Here is a tiny trained network, its code and every weight. The questions are about switching its units off for an input and a class, where a switched-off unit gives its printed mean instead of its output.

import numpy as np


def w(rows, s, z=0):
    codes = np.array(rows[::2]) - 128.0
    scale = np.full(codes.shape[1], s)
    scale[-1] = z or s
    return codes * scale


def norm(h):
    return h / np.sqrt((h * h).mean(-1, keepdims=True) + 1e-5)


def f(y):
    return np.maximum(y, 0)


def log_softmax(a):
    a = a - a.max(-1, keepdims=True)
    return a - np.log(np.exp(a).sum(-1, keepdims=True))


def net(x, mask):
    res = np.array(x, float).reshape(1, 8) / 4 @ E
    u = 0
    for l in range(2):
        y = f(norm(res) @ A[l][:, :-1].T + A[l][:, -1])
        res = res + np.where(mask[u : u + 13], y, B[l][:, -1]) @ B[l][:, :-1]
        u += 13
    return log_softmax(norm(res)[-1] @ U[:, :-1].T + U[:, -1])


A, B = {}, {}
E = w([
[175,172,148,197,127,23,54,137],'x0',
[176,174,148,3,12,76,170,119],'x1',
[95,85,172,98,184,135,74,59],'x2',
[114,222,143,111,126,214,110,112],'x3',
[165,195,179,178,101,139,57,116],'x4',
[39,136,117,143,142,122,192,145],'x5',
[190,71,180,87,88,204,127,194],'x6',
[118,113,64,142,155,178,183,7],'x7',
],0.004)
A[0] = w([
[148,148,120,183,147,156,73,57,3],'L0N1',
[97,200,145,69,73,90,168,61,51],'L0N2',
[54,102,80,114,159,168,214,101,98],'L0N3',
[129,117,150,65,102,223,157,81,127],'L0N4',
[160,127,210,92,110,106,96,132,54],'L0N5',
[147,148,133,83,67,74,145,116,78],'L0N6',
[43,84,16,170,199,120,199,97,121],'L0N7',
[170,124,89,59,75,112,195,93,50],'L0N8',
[199,96,46,180,150,41,36,174,98],'L0N9',
[184,90,96,134,90,108,86,45,117],'L0N10',
[101,116,149,254,208,175,22,105,121],'L0N11',
[69,232,144,102,243,146,85,36,145],'L0N12',
[178,185,44,172,102,130,139,32,120],'L0N13',
],0.0067,0.0043)
B[0] = w([
[135,142,182,153,121,162,98,91,159],'L0N1',
[109,168,57,195,163,107,60,105,179],'L0N2',
[158,70,70,166,71,96,129,151,216],'L0N3',
[189,147,90,41,174,142,89,128,210],'L0N4',
[127,130,54,111,140,105,147,137,166],'L0N5',
[124,128,117,172,141,103,100,72,179],'L0N6',
[92,104,27,149,101,110,214,196,254],'L0N7',
[86,173,176,129,158,133,147,86,184],'L0N8',
[122,152,82,105,133,87,54,88,204],'L0N9',
[80,137,140,125,142,122,191,115,179],'L0N10',
[123,254,170,152,217,165,110,64,252],'L0N11',
[180,88,169,126,42,82,17,92,235],'L0N12',
[98,124,214,167,52,145,119,45,201],'L0N13',
],0.0078,0.0058)
A[1] = w([
[142,146,101,178,32,141,175,113,168],'L1N1',
[181,205,147,200,110,148,79,191,102],'L1N2',
[159,112,158,9,138,148,173,144,131],'L1N3',
[135,73,196,159,217,139,24,164,140],'L1N4',
[81,150,172,206,121,48,96,166,110],'L1N5',
[165,165,209,89,105,229,151,222,31],'L1N6',
[167,133,176,106,78,73,120,168,92],'L1N7',
[133,101,61,140,195,152,186,78,252],'L1N8',
[80,175,112,137,79,95,170,143,119],'L1N9',
[78,80,96,134,92,255,128,62,38],'L1N10',
[151,197,133,134,42,174,42,192,69],'L1N11',
[106,151,251,191,152,167,86,88,110],'L1N12',
[103,146,62,171,178,124,126,109,115],'L1N13',
],0.0074,0.0017)
B[1] = w([
[125,118,195,138,141,123,83,144,218],'L1N1',
[66,134,145,124,124,203,234,156,225],'L1N2',
[149,91,180,114,164,207,102,92,181],'L1N3',
[83,188,127,202,78,94,129,76,206],'L1N4',
[207,104,130,31,135,193,110,135,231],'L1N5',
[154,73,178,147,238,158,55,95,154],'L1N6',
[109,141,82,143,198,88,57,130,175],'L1N7',
[121,195,196,94,135,120,129,202,236],'L1N8',
[146,85,121,165,172,98,101,114,196],'L1N9',
[152,170,82,76,134,38,85,153,191],'L1N10',
[79,106,125,183,200,130,178,179,223],'L1N11',
[49,185,231,240,1,160,196,48,253],'L1N12',
[166,162,139,100,138,142,90,193,219],'L1N13',
],0.007,0.005)
U = w([
[158,46,210,113,204,204,87,118,119],'0',
[70,13,90,245,16,74,245,182,101],'1',
[166,25,106,72,69,169,180,151,10],'2',
[155,160,165,40,124,171,163,112,4],'3',
[167,136,87,117,93,24,18,101,159],'4',
[112,158,76,157,199,109,145,250,188],'5',
[95,205,231,225,80,146,114,55,207],'6',
],0.013,0.004)

Each question gives the input, the list of numbers given to net, and the class t.
The units are the neurons (one row each of A and B). Each row of codes is followed by its name. A weight is (code - 128) times the scale printed after its matrix; where a second scale follows, it is the last column's (A, B and U).
mask holds one flag per neuron, layer by layer. A switched-off neuron (its flag False) gives its mean, the last column of its row in B, instead of its output. The means were averaged over made-up inputs and are rounded, as every weight is.
A unit's drop is (log p(t) with every unit on - log p(t) with that unit switched off) / (log p(t) with every unit on - log p(t) with every unit switched off).
The circuit of an input: a set's keep is (log p(t) with only the set's units on - log p(t) with every unit switched off) / (log p(t) with every unit on - log p(t) with every unit switched off). Starting from the 12 units with the biggest drops (on a tie, the unit counted first), units are removed one at a time, each time the one whose removal leaves the highest keep (on an exact tie, the one counted first), for as long as the keep stays at least 0.8.
units of the circuit, in order: the units of the circuit, biggest drop first
top k neurons: the k neurons with the biggest drops, biggest first
top k neurons in layer l: the k neurons of layer l with the biggest drops, biggest first
input [2,5,4,2,-7,-4,-7,7], class 4: top neuron	(L1N12)
input [-3,6,-6,-5,6,0,-2,-5], class 5: units of the circuit, in order	(L1N11, L1N12)
input [-7,-7,8,8,-7,4,-1,1], class 4: units of the circuit, in order	(L0N12, L1N10)
input [-6,7,1,0,7,6,0,-1], class 4: units of the circuit, in order	(L0N11, L1N12)
input [-8,-7,5,-7,-4,5,-7,-4], class 1: top 3 neurons	(L0N7, L0N3, L0N4)
input [-1,-1,-7,8,-3,8,-4,-2], class 1: units of the circuit, in order	(L0N11, L0N3)
input [-5,6,8,-1,4,-7,-6,-1], class 4: top 3 neurons in layer 0	(L0N11, L0N5, L0N4)
input [-7,7,-1,-4,-8,-1,-5,8], class 5: units of the circuit, in order	(L1N12, L0N12)
input [-7,6,5,7,-3,6,4,7], class 4: units of the circuit, in order	(L1N10, L0N3)
input [-4,5,-6,4,-6,-5,7,6], class 0: top 3 neurons	(L1N3, L1N6, L0N7)
input [-2,-5,-1,-6,-3,-7,-4,-3], class 5: top 2 neurons in layer 0	(L0N12, L0N7)
input [-7,-4,-5,5,5,-8,7,4], class 0: units of the circuit, in order	(L0N4, L1N6)
input [-4,-1,-6,-4,-3,1,-3,-1], class 1: top 2 neurons	(L0N11, L0N3)
input [1,4,-1,1,-6,6,-5,7], class 1: units of the circuit, in order	(L0N7)
input [8,-7,-7,4,-3,6,2,4], class 5: top 2 neurons	(L0N7, L1N13)
input [7,-8,3,3,-7,4,-8,0], class 4: top 3 neurons	(L0N7, L0N12, L0N9)
input [-5,-5,1,-6,-1,3,-6,4], class 1: top 2 neurons	(L0N7, L0N3)
input [-8,3,-4,1,1,7,5,2], class 2: top 4 neurons in layer 0	(L0N11, L0N3, L0N13, L0N1)
input [-5,-7,-7,-1,0,5,1,7], class 1: top 2 neurons	(L0N7, L0N3)
input [7,4,0,0,-5,-1,-8,5], class 4: units of the circuit, in order	(L1N12)
input [-7,8,-7,7,-1,-6,0,-5], class 0: top 2 neurons	(L1N6, L1N3)
input [6,7,7,-1,-7,8,5,-2], class 4: top 3 neurons in layer 0	(L0N11, L0N7, L0N2)
input [7,1,-6,4,-2,7,-6,8], class 1: top 2 neurons in layer 0	(L0N7, L0N11)
input [2,1,7,6,-4,0,-6,5], class 4: top 2 neurons in layer 0	(L0N7, L0N3)
input [0,-1,2,0,-7,0,7,7], class 2: top 2 neurons	(L0N11, L0N4)
